Here is a tiny trained network, its code and every weight. The questions are about switching its units off for an input and a target symbol, where a switched-off unit gives its printed mean instead of its output.

import numpy as np


def w(rows, s, z=0):
    codes = np.array(rows[::2]) - 128.0
    scale = np.full(codes.shape[1], s)
    scale[-1] = z or s
    return codes * scale


def f(y):
    return np.maximum(y, 0)


def softmax(a):
    e = np.exp(a - a.max(-1, keepdims=True))
    return e / e.sum(-1, keepdims=True)


def log_softmax(a):
    a = a - a.max(-1, keepdims=True)
    return a - np.log(np.exp(a).sum(-1, keepdims=True))


def net(x, mask):
    ids = ['ΛΨΩαδζηθμξπστφ'.index(c) for c in x.split()]
    T = len(ids)
    res = E[ids] + P[:T]
    r = res
    for j in range(3):
        rows = slice(2 * j, 2 * j + 2)
        q, k, v = (r @ M[0][rows].T for M in (Q, K, V))
        z = softmax(np.where(np.tri(T) > 0, q @ k.T / 2**0.5, -1e9)) @ v
        o = O[0][rows]
        res = res + np.where(mask[j], z, o[:, -1]) @ o[:, :-1]
    y = f(res @ A[0][:, :-1].T + A[0][:, -1])
    res = res + np.where(mask[3:19], y, B[0][:, -1]) @ B[0][:, :-1]
    return log_softmax(res[-1] @ U[:, :-1].T + U[:, -1])


Q, K, V, O, A, B = {}, {}, {}, {}, {}, {}
E = w([
[140,114,133,174],'Λ',
[146,116,142,126],'Ψ',
[141,105,112,145],'Ω',
[139,105,104,183],'α',
[121,104,126,128],'δ',
[157,97,64,117],'ζ',
[172,123,126,140],'η',
[93,163,204,152],'θ',
[176,124,71,153],'μ',
[138,105,39,153],'ξ',
[97,103,64,136],'π',
[80,148,135,198],'σ',
[2,109,252,139],'τ',
[127,198,202,191],'φ',
],0.0089)
P = w([
[154,48,157,78],'0',
[109,145,78,117],'1',
[112,35,167,124],'2',
[156,182,113,12],'3',
[217,201,228,177],'4',
[56,166,121,180],'5',
[133,18,137,248],'6',
],0.011)
Q[0] = w([
[157,106,136,209],'head 1',
[217,255,132,110],'head 1',
[147,29,148,179],'head 2',
[109,50,112,124],'head 2',
[80,184,109,100],'head 3',
[94,184,105,155],'head 3',
],0.019)
K[0] = w([
[105,186,73,58],'head 1',
[42,159,62,253],'head 1',
[182,167,136,14],'head 2',
[141,114,175,52],'head 2',
[97,194,135,156],'head 3',
[113,173,153,173],'head 3',
],0.017)
V[0] = w([
[89,150,253,170],'head 1',
[235,176,122,210],'head 1',
[235,94,194,59],'head 2',
[111,165,203,82],'head 2',
[160,6,167,158],'head 3',
[79,67,167,88],'head 3',
],0.02)
O[0] = w([
[237,129,131,234,76],'head 1',
[226,67,251,56,70],'head 1',
[142,204,227,31,204],'head 2',
[235,199,122,140,126],'head 2',
[52,81,191,184,255],'head 3',
[98,187,126,209,193],'head 3',
],0.012,0.0096)
A[0] = w([
[159,162,21,13,206],'neuron 1',
[187,82,60,20,121],'neuron 2',
[155,38,235,129,41],'neuron 3',
[198,225,175,99,160],'neuron 4',
[144,134,38,126,15],'neuron 5',
[116,131,168,78,3],'neuron 6',
[129,1,115,185,165],'neuron 7',
[127,65,64,153,176],'neuron 8',
[54,46,112,172,66],'neuron 9',
[132,112,115,219,4],'neuron 10',
[78,184,99,126,141],'neuron 11',
[195,130,130,128,226],'neuron 12',
[169,69,174,147,37],'neuron 13',
[90,39,163,111,151],'neuron 14',
[128,183,53,85,156],'neuron 15',
[100,64,38,102,54],'neuron 16',
],0.0078,0.0043)
B[0] = w([
[190,67,143,210,184],'neuron 1',
[2,141,138,176,153],'neuron 2',
[230,180,105,129,200],'neuron 3',
[64,63,167,138,174],'neuron 4',
[50,143,159,120,153],'neuron 5',
[99,70,115,100,177],'neuron 6',
[61,81,166,125,167],'neuron 7',
[92,163,164,111,167],'neuron 8',
[173,123,31,127,254],'neuron 9',
[123,67,128,94,194],'neuron 10',
[98,159,96,85,249],'neuron 11',
[104,137,172,168,151],'neuron 12',
[103,187,114,83,138],'neuron 13',
[216,118,112,116,254],'neuron 14',
[192,134,159,101,174],'neuron 15',
[179,162,147,186,174],'neuron 16',
],0.018,0.0092)
U = w([
[189,91,101,178,155],'Λ',
[173,86,147,60,12],'Ψ',
[148,182,185,190,120],'Ω',
[56,223,128,129,205],'α',
[129,71,198,66,230],'δ',
[75,84,124,41,48],'ζ',
[134,66,85,97,33],'η',
[122,178,131,98,244],'θ',
[114,2,130,126,104],'μ',
[85,117,100,211,94],'ξ',
[63,163,199,83,149],'π',
[100,153,71,132,2],'σ',
[195,211,119,191,237],'τ',
[97,70,187,182,74],'φ',
],0.0064,0.0038)

Each question gives the input, a string of symbols that net reads in full, and the target symbol t.
The units are the heads (2 rows each of Q, K, V and O) and the neurons (one row each of A and B). Each row of codes is followed by its name. A weight is (code - 128) times the scale printed after its matrix; where a second scale follows, it is the last column's (O, A, B and U).
mask holds one flag per unit, heads first, then neurons. A switched-off unit (its flag False) gives its mean, the last column of its rows in O or B, instead of its output. The means were averaged over made-up inputs and are rounded, as every weight is.
A unit's drop is (log p(t) with every unit on - log p(t) with that unit switched off) / (log p(t) with every unit on - log p(t) with every unit switched off).
The circuit of an input: a set's keep is (log p(t) with only the set's units on - log p(t) with every unit switched off) / (log p(t) with every unit on - log p(t) with every unit switched off). Starting from the 12 units with the biggest drops (on a tie, the unit counted first), units are removed one at a time, each time the one whose removal leaves the highest keep (on an exact tie, the one counted first), for as long as the keep stays at least 0.8.
units of the circuit, in order: the units of the circuit, biggest drop first
which heads matter: for each layer, one digit per head in row order, 1 if its drop is at least 0.15 and else 0, layers parted by /
input φ Ω μ τ τ μ Ω, target ξ: units of the circuit, in order -> [head 1]
input Ψ Ω θ τ φ Ω η, target ξ: units of the circuit, in order -> [head 1; head 3]
input τ Ω τ π, target α: which heads matter -> 100
input η Λ Λ, target δ: which heads matter -> 110
input Λ σ Λ Ψ μ, target μ: units of the circuit, in order -> [head 2; neuron 7; neuron 10]
input Ψ σ φ, target π: which heads matter -> 010
input Ψ ξ Ψ α φ Ψ, target φ: which heads matter -> 101
input τ Λ η τ θ Ω, target α: which heads matter -> 101
input Λ ξ θ δ Ψ, target η: which heads matter -> 110
input σ ξ μ ζ, target Λ: which heads matter -> 111
input σ φ φ Λ φ, target Ω: which heads matter -> 100
input π τ τ α φ, target ξ: units of the circuit, in order -> [head 1; neuron 10; neuron 14]
input φ Ψ Ω Λ θ, target π: which heads matter -> 000
input τ Λ δ, target ξ: units of the circuit, in order -> [head 1; head 3]
input α α σ τ δ α π, target ξ: units of the circuit, in order -> [head 1]
input Ψ α δ, target π: units of the circuit, in order -> [head 2; neuron 9]
input σ α δ ζ τ ξ α, target ζ: which heads matter -> 110
input μ π μ η Λ ξ Ψ, target δ: units of the circuit, in order -> [head 2; head 1; neuron 4]
input θ ζ η ξ Λ, target ζ: units of the circuit, in order -> [head 1; neuron 6]
input η η μ Ω π, target δ: units of the circuit, in order -> [head 1]
input Ψ τ Λ ξ Ψ δ Ω, target η: units of the circuit, in order -> [neuron 9; head 1; neuron 14; head 3]
input Ψ η τ φ, target φ: which heads matter -> 011
input δ μ δ, target α: units of the circuit, in order -> [head 2; head 1; head 3; neuron 11]
input σ σ σ, target μ: which heads matter -> 110
input Ω τ σ Ω α, target ξ: which heads matter -> 100
